In the rows, zero is written as 128.
Here are made-up elements, facts about them, and rows of numbers that follow some of those facts. Name the element behind each unnamed row.

How the elements are related:
batril (miske 950)
beplan (miske 771)
bobu (miske 771) (mugrun nugros)
bogrom (miske 513)
bovan (miske 950) (mugrun dabraplok)
breplo (miske 771) (mugrun batril)
dabraplok (miske 332)
draklek (miske 598) (mugrun liflaga)
drefam (miske 513) (mugrun floklas)
drifos (miske 576) (mugrun gaska)
drorum (miske 513)
drotes (miske 332) (mugrun liflaga)
drotrak (miske 771) (mugrun sisu)
drudul (miske 513) (mugrun grotra)
fevagan (miske 332)
fiva (miske 513)
flasal (miske 950)
flilu (miske 513) (mugrun novo)
flite (miske 513) (mugrun stosto)
floklas (miske 332) (mugrun drefam)
flubron (miske 513) (mugrun klipir)
fluren (miske 918)
gaska (miske 950)
griplestas (miske 332)
grotra (miske 950)
grudretur (miske 513) (mugrun klozin)
grustuvas (miske 950)
grutradra (miske 332) (mugrun fluren)
kagrir (miske 771) (mugrun sodo)
kedun (miske 576) (mugrun grustuvas)
kekesan (miske 598) (mugrun batril)
kemeskur (miske 513)
klaflin (miske 771) (mugrun stoflar)
klipir (miske 918)
klozin (miske 598) (mugrun grudretur)
kudru (miske 513) (mugrun plofel)
liflaga (miske 513) (mugrun drotes,postoli)
ligrek (miske 771)
litras (miske 513)
lumeses (miske 513) (mugrun trigrur)
mastom (miske 513) (mugrun vosketro)
meber (miske 576) (mugrun drudul)
meklin (miske 771) (mugrun muduzik)
meska (miske 771) (mugrun trigrur)
mubrek (miske 950)
muduzik (miske 513)
nalal (miske 598)
nefol (miske 513) (mugrun trafek)
novo (miske 513)
nugreklo (miske 332)
nugros (miske 513) (mugrun mubrek)
peklom (miske 513) (mugrun sumom)
pipamu (miske 513) (mugrun nugros)
plegonom (miske 513) (mugrun fevagan)
plepler (miske 513) (mugrun stoflar)
plofel (miske 513)
pluflal (miske 771)
postoli (miske 513)
rinos (miske 771)
ropla (miske 950) (mugrun sigrur)
rukluflon (miske 771) (mugrun bogrom)
rurol (miske 513) (mugrun ligrek)
satran (miske 513) (mugrun vifi,sigrur)
sigrur (miske 576)
sisu (miske 513) (mugrun toflol)
skalin (miske 513) (mugrun breplo,drifos)
skebrur (miske 513)
skeklak (miske 513) (mugrun sumubru,trekluk)
skezaske (miske 513) (mugrun beplan)
skisik (miske 950)
sodo (miske 950)
stodul (miske 513) (mugrun tabrom,griplestas)
stoflar (miske 513)
stosto (miske 513)
stulol (miske 771)
stutova (miske 576) (mugrun sumubru)
sumom (miske 950)
sumubru (miske 771)
sunek (miske 576)
supus (miske 576)
susku (miske 771) (mugrun dabraplok)
tabrom (miske 598) (mugrun lumeses)
toflol (miske 771) (mugrun vupa,sisu)
trafek (miske 513)
trekluk (miske 513) (mugrun skebrur)
tribri (miske 950) (mugrun stulol)
trigrur (miske 576)
trivan (miske 513) (mugrun drorum)
velos (miske 513) (mugrun pluflal)
vesu (miske 513) (mugrun flasal)
vifi (miske 771) (mugrun supus)
voflik (miske 332) (mugrun zote,sunek)
voplur (miske 513) (mugrun fiva,drorum)
vosketro (miske 513) (mugrun grutradra)
vupa (miske 513)
zaflek (miske 576) (mugrun kemeskur)
ziklan (miske 576)
zote (miske 332)

Some rows with their names:
[116 101 147  97 192  81 101 179 152  65 126  67  92  95 121 177 163  99
 124 162 134 157  93 104 162 108 146 112 158 128 216 139 155 202 155 137
 237 207 169 148 180 227 163 103 119 170 117]: skalin
[121 188 151  78 124 139 104 110 172 110 101 120 124 168 121 133 121 145
  95 145 113 151 152 133 121 129  94 105 155 181 149 111 111 139 150 129
 147 156  68 133 169 116 125 147 122 133 113]: pipamu
[115 126 174 130 133 158 147 116 108 138 144 193 120 118 139 101  99 129
 116 113 104  76 127 144 197  95 114 133 150 123 132 137 150 133 157 154
  78 104 130  98  97  94 144 134  73 123 107]: grutradra
[137 140 127  84 127 140 154 104 112  97 149 141 118 141 105 119 115 148
 114 137 138 107 104 158 141 111 102 127 130 107 139 127 125 130 119 111
 131 195 106 157 129 136  98 114 121 151 125]: kedun
[129 136 130 105 134 119 119 118 145 125 119 114 141 125 125 135 133 126
 117 123 123 146 133 142  96 129 127 125 111 147 128 130 112 131 140 114
 138 125 120 135 146 142 126 135 140 125 127]: grudretur
[129 119 132 133 108 140 145 120  95 121 156 154 115 142 138 122 141 148
 138 132 116 107 136 118 167 140 111 138 156  95 126 125 149 122 118 154
  93 141 148 125  92 104 111 118  91 149 142]: klozin
[105 100 127 148 101 147 129 113 126 130 142 106 149 122 155 129 161 131
 144 125 110 130 152  83 120 170 117 141 137 115 127 104 128 112 125 146
 101  93 153 122  85 106 118 127  92 143 165]: beplan
[ 85 102 139 173  95 189 146 113 123 122 128 115 165 119 131  99 100  94
 138 122 170  71  74  83 143 127 138 127 119 112 109  85  94 122 115 121
 137 102 106 112  76 114 149 125 127 135 122]: klipir
[128 171 141  62 140 145 100 122 156 116 104 119 131 147 111 135 107 133
 112 132 120 140 139 151 107 132  99 114 148 174 149 130 124 142 145 129
 137 177  94 127 168 126 110 144 130 123 123]: voplur
[144 151 140 179 109 105  99 161  95 160  97 178 135 166 140 129 106 109
 140 124 167 129  97 130 130 118 186 120 127 143  58 123 117 151 126 165
 125  70 125  81 129 128 172 130 173 115  83]: grotra
[103  34  51 192  95 126 182 127 105 129 143 152  87 107 136 148  79 212
 128 195 152 148 135 150 130  86 121 129  53  32  94 122  77 114 131  87
 148  70  91 244 149  73 134  93 130 101 176]: trigrur
[136 148 126  87 147 129 111 130 151 122 113 110 129 129 112 136 118 125
 120 127 123 142 133 147 103 129 117 122 128 156 147 140 127 132 134 115
 143 164 115 135 157 140 115 137 140 118 129]: flubron
[121 119 136 128 115 108 127 101 138 130 127 119 160 121 140 134 153 129
 112 116 121 151 131 136  81 128 141 132  87 138 102 113  88 127 151 115
 130  69 125 136 127 142 138 132 137 134 127]: stoflar
[112  80 149 134 158 100 131 171 100  66 163 114  73 112 141 163 176 122
 141 166 126 118  98  81 223 121 135 127 190  74 198 128 183 188 132 173
 182 198 192 135 116 183 149  87  73 195 132]: kekesan
[129 155 139  71 139 139 102 120 148 121 110 120 140 139 115 136 114 129
 115 126 123 140 134 151  97 133 110 120 134 165 140 131 119 139 146 125
 133 159 107 128 157 133 112 141 131 123 127]: mastom
[133 146 132 197  80 127 180  96 159 164 147  83 105  98  91  58 228  99
 168 161 119 144 105  88 143 195 157 181 163 147 183 162 174  21 109 114
 103 156 186 155  99  72  88 136 167 130 142]: vifi
[124 116 137 120  99 121 168  78 101 105 158 149 145 136 132 115 144 152
 105 128 133 116 102 150 120 113 125 135  93  90 101 103  90 125 135 110
 120 111 112 159 102 139 120 112 119 163 124]: sunek
[151  64 113  61 148 174 114 149  36 140 166 164 150  90 112 131  86 109
 185  91 135  70  95 181 110 153 126 164 137  85 119 176 173 141 118 164
  49 204 226 104  80 132  59 113 104 125 181]: draklek

Which element is each row?
No name comes twice in this set of rows, the named rows included.
[102 145 144 110 102 172 111 113 144 117 124 112 135 153 141 130 140 143
 131 141 105 127 164  85 140 172  86 126 180 147 151 100 135 124 132 162
 104 143 117 117 108  88 108 139  80 145 157]	toflol
[ 98  51  39 170 124 178 126 185 140 147 115 105  66 104 130 161  62 186
 173 200 131 150 184  98 149 145  86 126 142  79 162 145 148 110 108 127
 134 145 120 200 161  36 104 119 103  71 217]	meska
[121  83  45 132 154 146 117 185 159 142  94 112  64 105 104 166  42 181
 146 195 144 167 165 154 119 104 101 112 109 110 157 166 128 126 123  95
 169 161  89 213 216  74 116 125 150  54 179]	stodul
[156 175 131 146 134 122  86 183 105 154  88 170 111 168 115 132  80 104
 147 133 173 120  98 138 149 117 167 111 161 158  94 143 150 157 111 165
 137 146 117  80 154 129 151 134 176 105  86]	tribri
[113 103 169 167 124 134 165 109 103 146 155 188 129 106 152  99 124 127
 115 106 103  83 126 133 189  93 133 139 121 104 115 129 137 123 155 143
  79  53 144 104  83 103 160 128  77 126 107]	dabraplok
[137  52 146  91 172 170 131 144  45 163 164 195 158  53 120 107  65  86
 167  69 124  45  85 198 137 106 144 162 109  94 115 189 169 141 152 153
  40 134 224  85  75 131 105 124  93  97 145]	drotes
[109  43  46 193 107 151 157 172 100 144 137 159  53 115 138 155  68 209
 161 203 135 138 168 124 177 114  99 131 126  42 126 145 141 114 110 132
 118 114 121 209 144  34 118 102 101  86 196]	tabrom
[113 153 152 107 109 123 116  95 154 120 111 126 152 150 138 132 142 141
  98 128 114 154 143 134  96 130 119 121 116 163 114 103  87 135 160 125
 133  91  92 132 141 125 138 139 123 139 118]	sisu
[117 105 164 163 130 137 163 115 105 144 154 184 120 105 147  99 120 128
 120 110 105  82 127 134 196  92 130 137 127 104 125 135 145 122 150 142
  83  72 143 105  87 103 157 129  79 124 107]	fevagan
[120  91 160 213 141  46  99 196  94 110 113 139 110 129 163 171 164  83
 141 153 176 148  58  81 178  94 229 114 133 107 107 114 128 212 150 181
 214  67 180  94 136 215 228  92 156 168  73]	batril
[151 162 131 166 123 111  94 175 101 155  93 172 121 165 127 131  93 105
 144 131 171 127  98 132 142 116 177 114 142 146  79 135 136 152 117 164
 135 110 120  83 143 129 163 131 176 109  86]	skisik
[132 128 128 105 115 129 161  95 109 101 154 143 127 137 118 119 128 151
 111 134 136 112 104 152 133 113 116 132 111  97 123 116 110 126 125 108
 130 156 109 160 118 140 110 114 122 155 126]	ziklan
[176 210 138 209 103  91 143 157 134 192  98 151  79 143  65  61 159  73
 168 165 180 138  52 139 161 141 215 151 169 180 133 191 183  64 100 132
 135 171 153 113 156  95 133 140 249  96  61]	ropla

Now the same elements, written a new way:
Named rows:
[ 70 125 118  82 162 147  82 134 101  91 111 145  62 157 164 153  84 145
 164  88  82 157 135  92 141 132 154  99 142 122 130 125 139 121 166 189
 123  82 138 171 131 132]: griplestas
[118 137 138 123 145 137 133 131 119 126 140 116 136 133 119 129 100 130
 170 141 132 126 103 140 120 135 122 125 142 132 130 133 127 137 156 144
 132 140 124 129 107 160]: grutradra
[161 113 115 135 119 115 137 127 136 143 160 134 137 128 128 114 127 129
 121 140 140 108 115 100 153 129 134 119 117 126 108 119 132 116 117 107
 106 124 116 120 132 115]: flilu
[160 113 113 135 119 117 136 125 136 142 159 133 138 127 128 114 126 128
 122 142 140 109 114 101 153 128 136 118 117 125 109 119 132 115 118 108
 107 124 116 119 133 115]: flubron
[120 174  72 124 100  78 154 189  27 176 131  92 135  84 152  81 111 152
  74 153 109 124 171 147 146 160 127 106 108 156 134 135 107 176 167 119
  80 123 128 144  65  89]: postoli
[155 120 117 133 117 125 130 125 134 154 135 129 125 122 131 122 123 129
 115 136 128 130 121 106 147 123 121 118 122 127 124 113 125 130 130 118
 108 118 119 133 123 112]: litras
[163 112 114 136 119 115 140 124 135 143 164 134 139 128 125 113 127 129
 124 143 143 104 114 101 153 128 136 117 118 125 107 121 134 115 119 106
 108 127 115 117 134 116]: plepler
[190 104 133 201  79 161 147  69 151 154 108 127  90 114 157 127 146 135
 165 142 161 112 100 122  73 118  84 129 124  75 114 131 122 174 180 178
 101  78 101 156  94  99]: vupa
[169 123 106 136 115 145 137 126 125 168 127 129 130 131 115 113 129 131
 135 152 141 141 114 116 123 108 103 117 126 110 130 112 124 141 150 128
 104 118 115 131 104 109]: nugros
[158 112 113 135 119 117 138 125 136 142 160 134 137 127 129 114 127 129
 123 141 141 108 115 100 154 129 137 118 117 124 108 122 131 115 119 107
 108 124 115 119 133 116]: flite
[122 122 177 153 126 108 137 130 133 107  96 112  58 130 109 160 125 122
  78  92 101 127 152 180 112 105 112 144  80 121 148 192 144  85  79  75
 113 135 116 127 144 219]: drifos
[121 153 152 134 118 133 138 118  96  89 110 136  95 156 115 113 130 108
 106 110 108 131 163 164  98 110 121 150  99 101 134 142 139  94 125 108
 135 140  85  98 124 171]: ziklan
[119 162 155 133 116 143 136 118  91 106  81 130  84 151 116 120 129 108
 101 111  99 155 169 175  87 103 102 151 101 101 149 136 129 114 140 119
 137 137  91 112 107 167]: sunek
[126 143 149 136 119 125 143 117  99  78 136 141 107 162 112 107 135 108
 113 116 119 110 156 156 104 117 137 150  94 102 119 150 147  78 114  97
 135 148  81  85 133 176]: zaflek
[117 166  62 128 117  67 151 176  24 122 207  78 167  87 147  83 114 143
 118 162 124  88 136 132 164 178 152 119 113 163 124 166 129 165 140 116
  89 151 161 122 111  89]: draklek
[104  71 154 146 144 108 109 163 176 135 102 105 116  65 118 196 154 162
 115 126 134 113 118 150 126 126 113 119 138 180 154 231 124 129  29 123
 137 128 231 165 175 164]: breplo
[138 150 112 150 137 103 132 120 147 166 110 107 113 150 113 143 149 125
  91  88 127 158 148 159 118 108 141 151 103  95 142  76 149 152 179 103
  97 116 117 145 121 108]: klipir
[ 40 183 176 170 112 130 107  91 174  69 149 131 195 137 146 116 116  77
 118  70 110 110 125 180 118 134 205 155 171 161 132  84 129  70 129  80
 140 119  57 103 142 170]: ropla

Which element is each row?
No name comes twice in this set of rows, the named rows included.
[150  84 141 158 142  91 122 133 169 136 173  79  99  85 121 187 115 139
 114 119 123 112  76 125 178 127 121 125 105 159 145 202 146 122  57  83
  90 133 198 160 182 164]	kekesan
[120 102 104 127 132 147 122 146 125 105 149 142 186 119 107 116 170 146
 184 169 171  97 118 125  96 131 132 124 158 137 118 174 129 127  91 162
 161 146 178 105 148 108]	bobu
[ 51 158 150 172  98 166  73 102 162  94 124 144 229  72 165 128 152  97
 124 132 111 130 120 138 120 123 162 140 211 201 148 120  90 111  67 139
 169 111 155 126 150  78]	vifi
[ 84 129 177 135 153 103 136 147 167 132  78  91  73 131 110 182 113 136
 107  65 115 141 135 204 104 128 128 141 112 134 165 160 140 127 133  98
 119 128 129 159 131 228]	gaska

The same elements again, as new rows of numbers:
Some elements and their rows:
[125 149 121 113 120 111 125 120 122 122 114 107 164 128 121 127 124 125
 145 133 129 140 138 128 138 152 120 126 131 130 155 119 134 122 127 130]: klipir
[116 137 118 110 108 135 127 138 136 116 132 146 163 134 138 124 121 108
 151 145 119 140 131 128 138 147 138 129 124 130 132 129 138 127 129 138]: stoflar
[119 143 110 118 141 120 132 124 125 126 112 118 159 130 126 122 125 112
 153 139 133 129 143 124 151 143 127 121 130 133 135 126 136 129 121 142]: dabraplok
[131 116 140 142 131 116 126 124 121 128 133 121  80 123 138 122 135 138
 121 115 136 126 118 126 118 114 131 127 128 123 123 130 118 130 130 122]: kagrir
[139 166 130 127 149 106 134 133 102 166 145 117 106 104  75 136 135 128
  66 124 134 180 150 129 134 152 107 138 114 131 122 209 152 130 127 128]: drifos
[152 141 146 132 150 144 134 146 115 184 161 156  73 105  83 145 134 134
  30 118 121 171 130 129 112 134 119 153 107 139  98 232 148 134 124 119]: skalin
[124 126 125 130 189 177 103 146 142 113 157 129  83 155 136 196 134 153
 116  96 131 120 147 123 121  94 132 119 127 133 100 158 111 113 176  88]: skeklak
[132 118 122 135 115 130 127 113 141 143 103 135 144 129 139 142 125 121
 127 130 127 112 139 131 129 128 127 132 132 131 122 155 135 136 117 126]: dridriti
[138 122 138 139 146 122 129 120 118 116 119 108  96 122 120 127 131 133
 110 115 131 124 128 126 122 126 106 123 134 128 128 109 121 122 133 121]: zaflek
[114 137 122 126 111 104 126 126 121 125 134 121 129 126 137 119 130 124
 152 133 136 142 130 128 136 135 140 124 125 120 136 137 131 132 129 135]: stulol
[119 134 122 114 112 140 127 138 134 118 134 146 154 133 134 126 122 113
 143 142 119 137 129 129 134 141 137 130 124 130 129 129 135 127 130 134]: stosto
[130 138 119 120 164 142 131 127 124 154 113 122 116 131 128 125 128 138
 138 125 140 113 127 119 139 121 134 128 130 145 136 124 124 136 107 139]: klozin
[118 134 119 105 108 130 130 136 132 106 110 140 146 139 153 116 127 102
 166 146 108 144 124 127 139 163 139 133 121 129 129 122 135 123 127 143]: drorum
[135 111 140 129 131 152 128 135 134 122 132 146 105 130 135 130 126 127
 112 123 119 121 115 126 115 122 127 132 127 132 115 121 123 125 131 121]: vesu
[121 140 114 121 144 122 132 122 125 125 111 118 153 130 126 123 124 115
 147 135 134 127 143 124 148 140 125 122 131 133 133 124 134 129 122 140]: zote
[122 136 119 123 117  83 125 111 126 126 111  90 174 125 128 125 132 129
 153 130 137 131 137 133 137 139 140 126 130 121 146 143 136 129 122 128]: sumom
[106 117 134 102 104  74 113  80 163 117 134  58 182 103 146  98  81 130
 137 133 146 165 182 124 137  90 120 138 145 140 121 120 132 129 118 144]: mubrek
[139 119 133 134 138 108 132 124 107 113  74 111  44 140 166 114 164 127
 159 119 101 136 105 122 121 155 131 136 114 110 120 133 108 122 121 135]: toflol

Name these rows:
No name comes twice in this set of rows, the named rows included.
[133 163 131 131 135  99 133 138 103 187 162 130  84 101  86 134 140 135
  64 125 138 188 142 131 130 143 131 145 106 128 116 246 154 140 122 129]	breplo
[141 110 133 148 153 155 145 138 111 138 134 148 112 125 129 122 123 129
 115 102 191  56  61 126 125 143 173 111 143 167 158 100 147 142 123 111]	draklek
[138 104 142 127 132 149 129 131 133 112 118 142  94 132 148 123 128 122
 120 122 115 122 110 124 114 132 129 135 127 134 114 115 122 123 130 124]	mastom
[122 188  80 152  68 122 149 129 142 150 135 122 207 134 104 114 134 160
 145 151 130 150 145 150 136 120  81 127 136 106 144  40 137 128 158 157]	trigrur
[140 105 141 127 133 147 130 131 131 110 110 140  86 134 152 123 133 121
 126 122 108 123 108 124 115 137 128 136 125 132 113 117 120 122 128 126]	trivan
[133 157  95 157  66 164 149 141 159 159 149 160 179 139 119 123 133 168
 120 146 118 133 123 151 114  99  94 140 133 113 121  47 129 131 156 149]	lumeses
[122 127 130 135 120 110 126 125 122 126 135 121 106 125 135 121 133 132
 135 124 136 133 125 128 127 123 135 126 127 121 130 134 125 131 129 128]	rinos
[131 102 136 142  99 151 142 151 121 101 157 175 152 127 136 123 116 102
 119 117 173  76  59 137 119 164 176 112 138 153 154 104 163 132 147 105]	liflaga
[140 110 139 139 135  97 126 106 126 127 109  90 121 121 131 128 135 144
 120 110 138 114 122 132 117 121 130 130 133 124 131 134 123 127 123 115]	bovan
[145  99 146 131 139 152 130 131 131 111 106 140  72 133 153 123 134 124
 114 117 108 119 104 123 109 131 125 138 125 133 108 113 116 122 129 123]	voplur
[143 111 136 142 167 139 133 120 125 129 109 117  89 125 125 129 130 134
 105 112 133 106 125 122 124 114 115 126 134 137 115 116 118 128 122 123]	voflik
[142 115 137 137 143 110 131 123 108 115  79 112  37 138 164 115 163 131
 149 115 103 133 103 122 117 148 129 136 116 111 117 132 107 123 122 132]	drotrak

